Here is a tiny trained network, its code and every weight. The questions are about switching its units off for an input and a target symbol, where a switched-off unit gives its printed mean instead of its output.

import numpy as np


def w(rows, s, z=0):
    codes = np.array(rows[::2]) - 128.0
    scale = np.full(codes.shape[1], s)
    scale[-1] = z or s
    return codes * scale


def f(y):
    return y / 2 * (1 + np.tanh(0.7978845608 * (y + 0.044715 * y**3)))


def softmax(a):
    e = np.exp(a - a.max(-1, keepdims=True))
    return e / e.sum(-1, keepdims=True)


def log_softmax(a):
    a = a - a.max(-1, keepdims=True)
    return a - np.log(np.exp(a).sum(-1, keepdims=True))


def net(x, mask):
    ids = ['αβγδημπστφψω'.index(c) for c in x.split()]
    T = len(ids)
    res = E[ids] + P[:T]
    r = res
    for j in range(3):
        rows = slice(4 * j, 4 * j + 4)
        q, k, v = (r @ M[0][rows].T for M in (Q, K, V))
        z = softmax(np.where(np.tri(T) > 0, q @ k.T / 4**0.5, -1e9)) @ v
        o = O[0][rows]
        res = res + np.where(mask[j], z, o[:, -1]) @ o[:, :-1]
    y = f(res @ A[0][:, :-1].T + A[0][:, -1])
    res = res + np.where(mask[3:7], y, B[0][:, -1]) @ B[0][:, :-1]
    return log_softmax(res[-1] @ U[:, :-1].T + U[:, -1])


Q, K, V, O, A, B = {}, {}, {}, {}, {}, {}
E = w([
[116,100,136,155],'α',
[134,132,94,155],'β',
[118,128,93,167],'γ',
[103,83,155,118],'δ',
[123,119,70,4],'η',
[164,116,134,13],'μ',
[166,110,139,149],'π',
[144,49,129,141],'σ',
[76,190,43,77],'τ',
[103,155,113,35],'φ',
[99,68,155,109],'ψ',
[234,141,161,162],'ω',
],0.02)
P = w([
[95,132,174,15],'0',
[159,110,129,94],'1',
[212,157,53,35],'2',
[205,123,116,102],'3',
[192,70,195,89],'4',
[208,164,149,94],'5',
[222,163,142,85],'6',
[221,84,213,2],'7',
[253,161,193,97],'8',
[156,117,119,140],'9',
[234,158,178,101],'10',
[204,139,224,105],'11',
],0.0048)
Q[0] = w([
[79,88,186,150],'h0',
[141,159,171,85],'h0',
[97,170,77,83],'h0',
[29,148,144,112],'h0',
[145,163,166,245],'h1',
[185,104,95,63],'h1',
[110,145,84,110],'h1',
[113,165,146,138],'h1',
[181,34,98,126],'h2',
[71,123,172,170],'h2',
[217,54,229,81],'h2',
[176,77,85,139],'h2',
],0.011)
K[0] = w([
[67,86,76,94],'h0',
[100,87,159,217],'h0',
[216,49,78,175],'h0',
[43,110,37,180],'h0',
[187,34,170,188],'h1',
[123,227,53,182],'h1',
[104,122,238,86],'h1',
[187,156,213,84],'h1',
[206,46,254,102],'h2',
[171,145,82,231],'h2',
[215,179,155,116],'h2',
[177,78,238,28],'h2',
],0.0078)
V[0] = w([
[115,126,15,51],'h0',
[144,216,167,113],'h0',
[66,79,34,132],'h0',
[101,75,155,189],'h0',
[70,209,148,105],'h1',
[154,18,46,124],'h1',
[79,150,150,81],'h1',
[2,201,37,128],'h1',
[157,185,154,173],'h2',
[229,107,103,159],'h2',
[115,140,212,62],'h2',
[23,101,136,59],'h2',
],0.0094)
O[0] = w([
[128,198,204,143,153],'h0',
[79,180,60,102,94],'h0',
[214,112,117,178,81],'h0',
[109,38,157,124,100],'h0',
[130,197,94,205,55],'h1',
[255,121,138,39,236],'h1',
[110,143,101,156,108],'h1',
[168,121,124,202,38],'h1',
[117,145,57,145,103],'h2',
[164,146,89,82,254],'h2',
[96,169,195,137,176],'h2',
[125,117,195,168,53],'h2',
],0.0087,0.006)
A[0] = w([
[250,87,124,53,76],'n0',
[243,109,137,255,194],'n1',
[165,40,155,107,104],'n2',
[124,164,145,189,5],'n3',
],0.0064,0.003)
B[0] = w([
[88,155,117,166,249],'n0',
[92,126,95,119,151],'n1',
[245,179,96,84,176],'n2',
[75,64,118,176,125],'n3',
],0.011,0.016)
U = w([
[98,106,145,129,3],'α',
[115,193,116,152,12],'β',
[126,147,115,165,3],'γ',
[85,85,197,104,34],'δ',
[116,193,185,164,3],'η',
[82,234,187,114,3],'μ',
[87,156,141,91,170],'π',
[194,158,120,121,243],'σ',
[65,208,86,188,251],'τ',
[74,205,164,161,243],'φ',
[152,107,146,148,108],'ψ',
[61,202,1,89,82],'ω',
],0.0078,0.0045)

Each question gives the input, a string of symbols that net reads in full, and the target symbol t.
The units are the heads (4 rows each of Q, K, V and O) and the neurons (one row each of A and B). Each row of codes is followed by its name. A weight is (code - 128) times the scale printed after its matrix; where a second scale follows, it is the last column's (O, A, B and U).
mask holds one flag per unit, heads first, then neurons. A switched-off unit (its flag False) gives its mean, the last column of its rows in O or B, instead of its output. The means were averaged over made-up inputs and are rounded, as every weight is.
A unit's drop is (log p(t) with every unit on - log p(t) with that unit switched off) / (log p(t) with every unit on - log p(t) with every unit switched off).
The circuit of an input: a set's keep is (log p(t) with only the set's units on - log p(t) with every unit switched off) / (log p(t) with every unit on - log p(t) with every unit switched off). Starting from all 7 units, units are removed one at a time, each time the one whose removal leaves the highest keep (on an exact tie, the one counted first), for as long as the keep stays at least 0.8.
circuit, biggest first: the units of the circuit, biggest drop first
most important unit: the unit with the biggest drop
top k neurons: the k neurons with the biggest drops, biggest first
which heads matter: for each layer, one digit per head in row order, 1 if its drop is at least 0.15 and else 0, layers parted by /
drop of u: that unit's drop, to one decimal
input γ μ ω ω μ, target ω: most important unit => h0
input β σ ω ψ, target ω: which heads matter => 001
input φ μ ψ, target φ: circuit, biggest first => h1; h2
input σ σ α, target σ: circuit, biggest first => n2; h0; h1
input τ σ μ η, target τ: which heads matter => 010
input ω ω γ, target ω: which heads matter => 101
input σ δ η, target σ: circuit, biggest first => h0; h1
input σ σ ω γ ω ω ω π ω β, target ω: which heads matter => 101
input η τ α, target τ: which heads matter => 110
input σ β δ σ β σ η, target σ: top 2 neurons => n2; n1
input ω σ γ σ π σ β ω β ω π β, target ω: circuit, biggest first => h2; h0
input ω σ α σ ω ψ α σ ω δ, target ω: which heads matter => 011
input π β β ω σ, target ω: drop of n1 => -0.1
input τ β μ σ, target τ: drop of n3 => 0.1
input π φ τ σ π τ σ σ τ, target τ: drop of h1 => 1.0
input β π γ σ β ω π α, target ω: circuit, biggest first => h2
